Below are the code and all the weights of a small trained network. Each question names an input and a class and asks about switching units off, where a switched-off unit gives its printed mean instead of its output.

import numpy as np


def w(rows, s, z=0):
    codes = np.array(rows[::2]) - 128.0
    scale = np.full(codes.shape[1], s)
    scale[-1] = z or s
    return codes * scale


def f(y):
    return y / 2 * (1 + np.tanh(0.7978845608 * (y + 0.044715 * y**3)))


def log_softmax(a):
    a = a - a.max(-1, keepdims=True)
    return a - np.log(np.exp(a).sum(-1, keepdims=True))


def net(x, mask):
    res = np.array(x, float).reshape(1, 6) / 4 @ E
    y = f(res @ A[0][:, :-1].T + A[0][:, -1])
    res = res + np.where(mask, y, B[0][:, -1]) @ B[0][:, :-1]
    return log_softmax(res[-1] @ U[:, :-1].T + U[:, -1])


A, B = {}, {}
E = w([
[150,107,254,168,59,104],'x0',
[57,44,190,83,221,120],'x1',
[76,224,139,143,159,26],'x2',
[81,116,105,31,18,87],'x3',
[125,127,128,130,125,129],'x4',
[181,34,61,152,146,11],'x5',
],0.0069)
A[0] = w([
[109,157,158,100,124,202,19],'n1',
[168,45,82,148,155,75,20],'n2',
[124,94,221,182,69,120,5],'n3',
[141,125,139,186,203,143,10],'n4',
[87,152,162,130,117,187,91],'n5',
[78,201,99,165,153,34,70],'n6',
[166,142,130,187,187,139,102],'n7',
[109,192,113,62,154,209,47],'n8',
[190,202,65,137,88,161,115],'n9',
[179,7,90,167,92,198,36],'n10',
[151,60,124,165,115,66,77],'n11',
[167,79,118,149,142,62,210],'n12',
[77,123,116,39,79,110,46],'n13',
[107,166,212,122,101,177,72],'n14',
[67,112,150,125,144,171,40],'n15',
[78,53,177,84,178,94,92],'n16',
[59,65,149,108,184,130,38],'n17',
[130,171,2,115,137,167,131],'n18',
[160,156,123,181,200,152,34],'n19',
[159,138,140,211,181,130,22],'n20',
[97,177,135,89,152,193,83],'n21',
[68,102,97,65,218,141,51],'n22',
[86,117,109,59,78,105,60],'n23',
[161,61,105,94,85,202,42],'n24',
[98,139,111,56,81,78,56],'n25',
[157,163,62,182,73,133,19],'n26',
[178,67,93,108,112,225,85],'n27',
[107,108,108,61,62,87,55],'n28',
[195,167,82,188,66,109,75],'n29',
[156,136,207,177,64,92,103],'n30',
[143,65,60,126,146,65,33],'n31',
],0.0083,0.0023)
B[0] = w([
[153,198,80,152,89,78,184],'n1',
[153,203,105,156,101,83,215],'n2',
[144,39,86,165,187,59,226],'n3',
[112,122,131,216,45,194,191],'n4',
[176,211,62,119,88,92,195],'n5',
[6,179,173,93,205,106,223],'n6',
[110,100,106,174,103,182,201],'n7',
[166,149,54,157,161,50,206],'n8',
[176,67,224,93,93,94,240],'n9',
[50,182,156,110,164,98,236],'n10',
[172,176,41,126,94,78,200],'n11',
[158,210,81,103,105,140,230],'n12',
[122,88,117,209,85,164,206],'n13',
[170,145,31,120,135,76,240],'n14',
[174,165,138,132,104,96,157],'n15',
[184,187,210,123,80,142,253],'n16',
[186,135,222,109,32,105,209],'n17',
[163,2,174,130,170,67,232],'n18',
[103,87,127,203,95,175,196],'n19',
[100,123,115,214,97,189,193],'n20',
[179,151,94,163,123,58,196],'n21',
[193,38,207,117,113,83,214],'n22',
[120,91,115,227,89,189,193],'n23',
[44,192,161,167,176,95,194],'n24',
[75,120,137,207,98,176,199],'n25',
[165,136,215,114,88,118,188],'n26',
[27,188,162,128,196,90,215],'n27',
[107,123,94,238,77,203,205],'n28',
[147,157,211,76,78,156,222],'n29',
[111,19,114,110,208,75,241],'n30',
[163,171,74,152,121,85,206],'n31',
],0.0077,0.0042)
U = w([
[186,194,27,126,113,89,85],'0',
[186,129,220,100,84,132,74],'1',
[97,102,86,203,100,218,101],'2',
[8,184,145,107,181,97,82],'3',
[138,118,102,107,143,130,249],'4',
[156,21,93,126,173,71,119],'5',
[137,103,68,23,153,204,150],'6',
],0.014,0.018)

Each question gives the input, the list of numbers given to net, and the class t.
The units are the neurons (one row each of A and B). Each row of codes is followed by its name. A weight is (code - 128) times the scale printed after its matrix; where a second scale follows, it is the last column's (A, B and U).
mask holds one flag per neuron, in row order. A switched-off neuron (its flag False) gives its mean, the last column of its row in B, instead of its output. The means were averaged over made-up inputs and are rounded, as every weight is.
A unit's drop is (log p(t) with every unit on - log p(t) with that unit switched off) / (log p(t) with every unit on - log p(t) with every unit switched off).
The circuit of an input: a set's keep is (log p(t) with only the set's units on - log p(t) with every unit switched off) / (log p(t) with every unit on - log p(t) with every unit switched off). Starting from the 12 units with the biggest drops (on a tie, the unit counted first), units are removed one at a time, each time the one whose removal leaves the highest keep (on an exact tie, the one counted first), for as long as the keep stays at least 0.8.
circuit, biggest first: the units of the circuit, biggest drop first
most important unit: the unit with the biggest drop
top k neurons: the k neurons with the biggest drops, biggest first
drop of u: that unit's drop, to one decimal
input [-7,5,-4,-6,1,-2], class 5: circuit, biggest first => (n22)
input [3,4,-7,-5,4,1], class 3: circuit, biggest first => (n10; n27)
input [8,-4,-8,-4,0,5], class 3: circuit, biggest first => (n10; n27)
input [7,-3,0,-4,3,-6], class 5: circuit, biggest first => (n30; n3)
input [3,-8,-3,-3,4,-5], class 1: top 3 neurons => (n9; n29; n26)
input [7,6,0,3,-6,0], class 5: top 3 neurons => (n3; n30; n29)
input [8,5,6,5,3,-8], class 0: circuit, biggest first => (n14; n5)
input [0,0,-7,-4,3,-6], class 3: circuit, biggest first => (n27; n24)
input [-2,7,6,-3,-2,-4], class 1: circuit, biggest first => (n22; n17)
input [5,6,-3,-3,2,1], class 1: top 3 neurons => (n16; n17; n8)
input [-8,3,-5,-4,7,-2], class 5: top 2 neurons => (n18; n22)
input [7,1,-8,2,-5,7], class 3: circuit, biggest first => (n10; n24)
input [6,-3,-1,-7,-3,2], class 2: circuit, biggest first => (n20; n7)
input [-6,-1,2,-3,3,2], class 5: most important unit => n18
input [-1,-8,-6,6,-6,-7], class 1: top 4 neurons => (n9; n26; n29; n18)
input [8,-3,0,7,0,-5], class 5: top 3 neurons => (n30; n3; n14)
input [4,-2,6,8,5,6], class 2: top 2 neurons => (n28; n25)
input [6,6,1,-4,0,2], class 1: top 2 neurons => (n16; n17)
input [-8,0,-3,-2,4,8], class 0: top 3 neurons => (n2; n31; n12)
input [-4,-6,4,-7,-5,-5], class 2: circuit, biggest first => (n19)
input [5,-2,-4,-6,-2,6], class 0: top 3 neurons => (n11; n12; n2)
input [8,-2,5,3,4,1], class 5: top 2 neurons => (n30; n3)
input [8,-2,8,-5,8,-8], class 0: top 2 neurons => (n14; n5)
input [-8,2,2,-8,-6,-3], class 2: top 4 neurons => (n4; n19; n20; n7)
input [8,2,-2,3,4,1], class 5: top 2 neurons => (n3; n30)
input [-4,6,-3,1,-1,-1], class 1: top 3 neurons => (n17; n22; n16)
input [2,-6,7,3,4,3], class 3: circuit, biggest first => (n6)
input [8,-5,1,1,4,0], class 5: drop of n30 => 0.4
input [-5,8,-2,0,3,0], class 1: drop of n17 => 0.1
input [-1,-4,-6,-3,0,7], class 0: drop of n6 => 0.1
